Below are the code and all the weights of a small trained network. Each question names an input and a target symbol and asks about switching units off, where a switched-off unit gives its printed mean instead of its output.

import numpy as np


def w(rows, s, z=0):
    codes = np.array(rows[::2]) - 128.0
    scale = np.full(codes.shape[1], s)
    scale[-1] = z or s
    return codes * scale


def norm(h):
    return h / np.sqrt((h * h).mean(-1, keepdims=True) + 1e-5)


def f(y):
    return np.maximum(y, 0)


def softmax(a):
    e = np.exp(a - a.max(-1, keepdims=True))
    return e / e.sum(-1, keepdims=True)


def log_softmax(a):
    a = a - a.max(-1, keepdims=True)
    return a - np.log(np.exp(a).sum(-1, keepdims=True))


def net(x, mask):
    ids = ['βγδεηθμπτ'.index(c) for c in x.split()]
    T = len(ids)
    res = E[ids] + P[:T]
    q, k, v = (norm(res) @ M[0].T for M in (Q, K, V))
    z = softmax(np.where(np.tri(T) > 0, q @ k.T / 2**0.5, -1e9)) @ v
    res = res + np.where(mask[0], z, O[0][:, -1]) @ O[0][:, :-1]
    y = f(norm(res) @ A[0][:, :-1].T + A[0][:, -1])
    res = res + np.where(mask[1:25], y, B[0][:, -1]) @ B[0][:, :-1]
    return log_softmax(norm(res)[-1] @ U[:, :-1].T + U[:, -1])


Q, K, V, O, A, B = {}, {}, {}, {}, {}, {}
E = w([
[85,116,76,111],'β',
[124,216,37,241],'γ',
[3,162,104,85],'δ',
[45,129,101,197],'ε',
[95,97,174,73],'η',
[133,158,182,209],'θ',
[186,206,192,209],'μ',
[11,81,205,169],'π',
[247,55,126,107],'τ',
],0.0066)
P = w([
[141,155,77,3],'0',
[101,104,131,154],'1',
[96,104,131,152],'2',
[99,105,129,153],'3',
[98,106,130,156],'4',
[98,104,129,155],'5',
[97,106,130,156],'6',
[97,106,129,156],'7',
[96,106,129,154],'8',
[94,107,126,153],'9',
[97,108,126,151],'10',
[95,108,127,152],'11',
[97,107,128,151],'12',
],0.0053)
Q[0] = w([
[87,85,83,2],'H1',
[157,161,121,151],'H1',
],0.016)
K[0] = w([
[179,188,84,10],'H1',
[62,146,156,179],'H1',
],0.012)
V[0] = w([
[136,163,238,135],'H1',
[253,119,91,141],'H1',
],0.0055)
O[0] = w([
[172,3,141,186,97],'H1',
[60,106,48,72,4],'H1',
],0.0056,0.0034)
A[0] = w([
[155,102,142,156,120],'N1',
[187,255,146,125,3],'N2',
[189,140,170,124,173],'N3',
[114,48,113,136,106],'N4',
[111,195,126,115,150],'N5',
[170,131,132,171,65],'N6',
[163,206,69,159,57],'N7',
[126,103,164,68,126],'N8',
[133,74,175,166,121],'N9',
[133,131,74,169,153],'N10',
[125,198,127,189,163],'N11',
[161,227,32,154,128],'N12',
[146,132,126,45,127],'N13',
[174,60,98,116,113],'N14',
[103,122,40,139,119],'N15',
[132,134,89,177,121],'N16',
[243,97,98,76,205],'N17',
[105,76,116,98,123],'N18',
[81,111,128,128,50],'N19',
[158,87,115,124,122],'N20',
[96,151,117,74,91],'N21',
[124,97,86,66,94],'N22',
[154,102,149,157,127],'N23',
[57,98,107,105,156],'N24',
],0.0093,0.0032)
B[0] = w([
[115,121,124,72,173],'N1',
[161,62,1,116,152],'N2',
[164,79,49,139,180],'N3',
[166,192,161,90,177],'N4',
[120,79,113,148,191],'N5',
[142,171,101,99,160],'N6',
[97,188,236,122,152],'N7',
[161,133,124,182,199],'N8',
[112,172,78,100,247],'N9',
[164,100,127,153,163],'N10',
[160,97,105,59,225],'N11',
[161,74,203,216,173],'N12',
[166,128,157,186,170],'N13',
[30,115,137,221,150],'N14',
[121,166,180,82,166],'N15',
[168,128,145,169,163],'N16',
[78,223,110,105,169],'N17',
[133,145,93,117,177],'N18',
[167,143,128,127,174],'N19',
[64,132,137,208,143],'N20',
[68,111,129,93,190],'N21',
[130,75,135,164,156],'N22',
[96,142,134,81,185],'N23',
[180,137,103,130,254],'N24',
],0.0065,0.0044)
U = w([
[204,103,200,207,129],'β',
[159,5,131,156,90],'γ',
[98,42,96,117,86],'δ',
[122,122,59,203,93],'ε',
[106,111,82,50,77],'η',
[199,230,147,88,173],'θ',
[184,90,135,9,98],'μ',
[89,134,213,104,255],'π',
[76,232,67,174,88],'τ',
],0.014,0.006)

Each question gives the input, a string of symbols that net reads in full, and the target symbol t.
The units are the heads (2 rows each of Q, K, V and O) and the neurons (one row each of A and B). Each row of codes is followed by its name. A weight is (code - 128) times the scale printed after its matrix; where a second scale follows, it is the last column's (O, A, B and U).
mask holds one flag per unit, heads first, then neurons. A switched-off unit (its flag False) gives its mean, the last column of its rows in O or B, instead of its output. The means were averaged over made-up inputs and are rounded, as every weight is.
A unit's drop is (log p(t) with every unit on - log p(t) with that unit switched off) / (log p(t) with every unit on - log p(t) with every unit switched off).
The circuit of an input: a set's keep is (log p(t) with only the set's units on - log p(t) with every unit switched off) / (log p(t) with every unit on - log p(t) with every unit switched off). Starting from the 12 units with the biggest drops (on a tie, the unit counted first), units are removed one at a time, each time the one whose removal leaves the highest keep (on an exact tie, the one counted first), for as long as the keep stays at least 0.8.
circuit, biggest first: the units of the circuit, biggest drop first
unit that matters most: the unit with the biggest drop
k most important neurons: the k neurons with the biggest drops, biggest first
drop of u: that unit's drop, to one decimal
input β π δ, target π: circuit, biggest first => (N9, N3)
input δ μ η ε β η η η δ ε η, target β: 4 most important neurons => (N8, N11, N3, N17)
input η γ η β δ θ, target θ: unit that matters most => N9
input ε δ η η δ β η μ β, target γ: 4 most important neurons => (N12, N2, N11, N5)
input δ η η τ β η π ε η, target β: 3 most important neurons => (N8, N11, N17)
input γ η π τ η δ β, target δ: 2 most important neurons => (N12, N22)
input π π β η π δ, target π: 3 most important neurons => (N3, N2, N9)
input β μ β μ η, target π: 3 most important neurons => (N21, N9, N11)
input ε π η, target γ: 2 most important neurons => (N9, N2)
input ε η ε β β, target γ: 2 most important neurons => (N12, N2)
input γ π η η γ η π η τ π η, target δ: 3 most important neurons => (N21, N22, N9)
input γ ε δ η δ γ δ μ β, target δ: 3 most important neurons => (N21, N12, N5)
input δ β π β, target β: drop of H1 => 0.5
input τ η β ε ε δ γ β, target η: unit that matters most => H1
input η μ η δ ε ε β η θ, target θ: drop of N4 => -0.3
input η η δ β, target θ: drop of N18 => 0.0
